Here is a tiny trained network, its code and every weight. The questions are about switching its units off for an input and a target symbol, where a switched-off unit gives its printed mean instead of its output.

import numpy as np


def w(rows, s, z=0):
    codes = np.array(rows[::2]) - 128.0
    scale = np.full(codes.shape[1], s)
    scale[-1] = z or s
    return codes * scale


def f(y):
    return np.maximum(y, 0)


def softmax(a):
    e = np.exp(a - a.max(-1, keepdims=True))
    return e / e.sum(-1, keepdims=True)


def log_softmax(a):
    a = a - a.max(-1, keepdims=True)
    return a - np.log(np.exp(a).sum(-1, keepdims=True))


def net(x, mask):
    ids = ['ΠΩαγδζητψ'.index(c) for c in x.split()]
    T = len(ids)
    res = E[ids] + P[:T]
    r = res
    for j in range(2):
        rows = slice(2 * j, 2 * j + 2)
        q, k, v = (r @ M[0][rows].T for M in (Q, K, V))
        z = softmax(np.where(np.tri(T) > 0, q @ k.T / 2**0.5, -1e9)) @ v
        o = O[0][rows]
        res = res + np.where(mask[j], z, o[:, -1]) @ o[:, :-1]
    y = f(res @ A[0][:, :-1].T + A[0][:, -1])
    res = res + np.where(mask[2:6], y, B[0][:, -1]) @ B[0][:, :-1]
    return log_softmax(res[-1] @ U[:, :-1].T + U[:, -1])


Q, K, V, O, A, B = {}, {}, {}, {}, {}, {}
E = w([
[147,194,204,187],'Π',
[70,139,144,185],'Ω',
[108,170,65,61],'α',
[148,212,99,95],'γ',
[127,151,166,70],'δ',
[209,171,124,166],'ζ',
[117,120,181,252],'η',
[160,83,45,170],'τ',
[220,94,115,45],'ψ',
],0.018)
P = w([
[255,223,50,83],'0',
[134,117,169,124],'1',
[122,137,156,81],'2',
[116,152,140,49],'3',
[112,167,127,32],'4',
[109,185,124,20],'5',
],0.0067)
Q[0] = w([
[252,79,134,152],'h0',
[193,128,169,40],'h0',
[192,148,150,38],'h1',
[157,119,114,49],'h1',
],0.013)
K[0] = w([
[203,143,113,88],'h0',
[113,185,124,74],'h0',
[165,253,59,152],'h1',
[191,156,64,84],'h1',
],0.014)
V[0] = w([
[109,82,94,71],'h0',
[197,197,32,46],'h0',
[127,57,197,122],'h1',
[86,254,210,136],'h1',
],0.0092)
O[0] = w([
[192,113,254,35,85],'h0',
[100,151,118,199,201],'h0',
[240,143,215,29,93],'h1',
[63,219,181,39,254],'h1',
],0.007,0.01)
A[0] = w([
[230,179,154,255,177],'n0',
[206,76,39,223,252],'n1',
[71,154,3,216,128],'n2',
[210,135,225,166,35],'n3',
],0.0098,0.002)
B[0] = w([
[138,58,225,40,248],'n0',
[184,174,48,143,207],'n1',
[98,57,144,151,255],'n2',
[132,7,86,130,174],'n3',
],0.013,0.0066)
U = w([
[120,151,143,59,142],'Π',
[78,104,89,145,86],'Ω',
[131,114,68,182,103],'α',
[69,94,54,114,4],'γ',
[171,247,99,156,246],'δ',
[120,142,87,155,37],'ζ',
[135,68,185,106,137],'η',
[158,149,104,204,124],'τ',
[151,126,78,108,133],'ψ',
],0.013,0.005)

Each question gives the input, a string of symbols that net reads in full, and the target symbol t.
The units are the heads (2 rows each of Q, K, V and O) and the neurons (one row each of A and B). Each row of codes is followed by its name. A weight is (code - 128) times the scale printed after its matrix; where a second scale follows, it is the last column's (O, A, B and U).
mask holds one flag per unit, heads first, then neurons. A switched-off unit (its flag False) gives its mean, the last column of its rows in O or B, instead of its output. The means were averaged over made-up inputs and are rounded, as every weight is.
A unit's drop is (log p(t) with every unit on - log p(t) with that unit switched off) / (log p(t) with every unit on - log p(t) with every unit switched off).
The circuit of an input: a set's keep is (log p(t) with only the set's units on - log p(t) with every unit switched off) / (log p(t) with every unit on - log p(t) with every unit switched off). Starting from all 6 units, units are removed one at a time, each time the one whose removal leaves the highest keep (on an exact tie, the one counted first), for as long as the keep stays at least 0.8.
units of the circuit, in order: the units of the circuit, biggest drop first
unit that matters most: the unit with the biggest drop
k most important neurons: the k neurons with the biggest drops, biggest first
heads that matter: for each layer, one digit per head in row order, 1 if its drop is at least 0.15 and else 0, layers parted by /
drop when u is switched off: that unit's drop, to one decimal
input ψ ζ η ψ, target ψ: unit that matters most	n1
input δ Π γ, target Ω: 3 most important neurons	(n2, n1, n0)
input Π γ Π τ τ, target α: heads that matter	01
input Π ψ Π η η α, target γ: units of the circuit, in order	(h1, n2)
input δ γ δ, target δ: units of the circuit, in order	(n0, n2)
input ψ γ Π Π ψ, target ψ: units of the circuit, in order	(h1, n1)
input α Π α Π τ, target α: units of the circuit, in order	(n1, h1)
input Π η Π Ω Π ζ, target η: heads that matter	10
input ψ Π Ω, target Π: units of the circuit, in order	(h0, h1)
input α δ τ γ, target Ω: units of the circuit, in order	(h1, n2)
input γ δ η δ, target γ: 2 most important neurons	(n0, n2)
input Π δ Ω, target Π: units of the circuit, in order	(h0, n2)
input δ Π δ η ζ, target η: 2 most important neurons	(n0, n2)
input ψ τ ψ Π, target η: 2 most important neurons	(n3, n0)
input Π Π ψ Π, target δ: drop when n2 is switched off	0.6
input Π Π ψ δ Π Π, target δ: drop when h0 is switched off	0.4
input ψ ψ η α Π, target η: drop when h0 is switched off	0.2
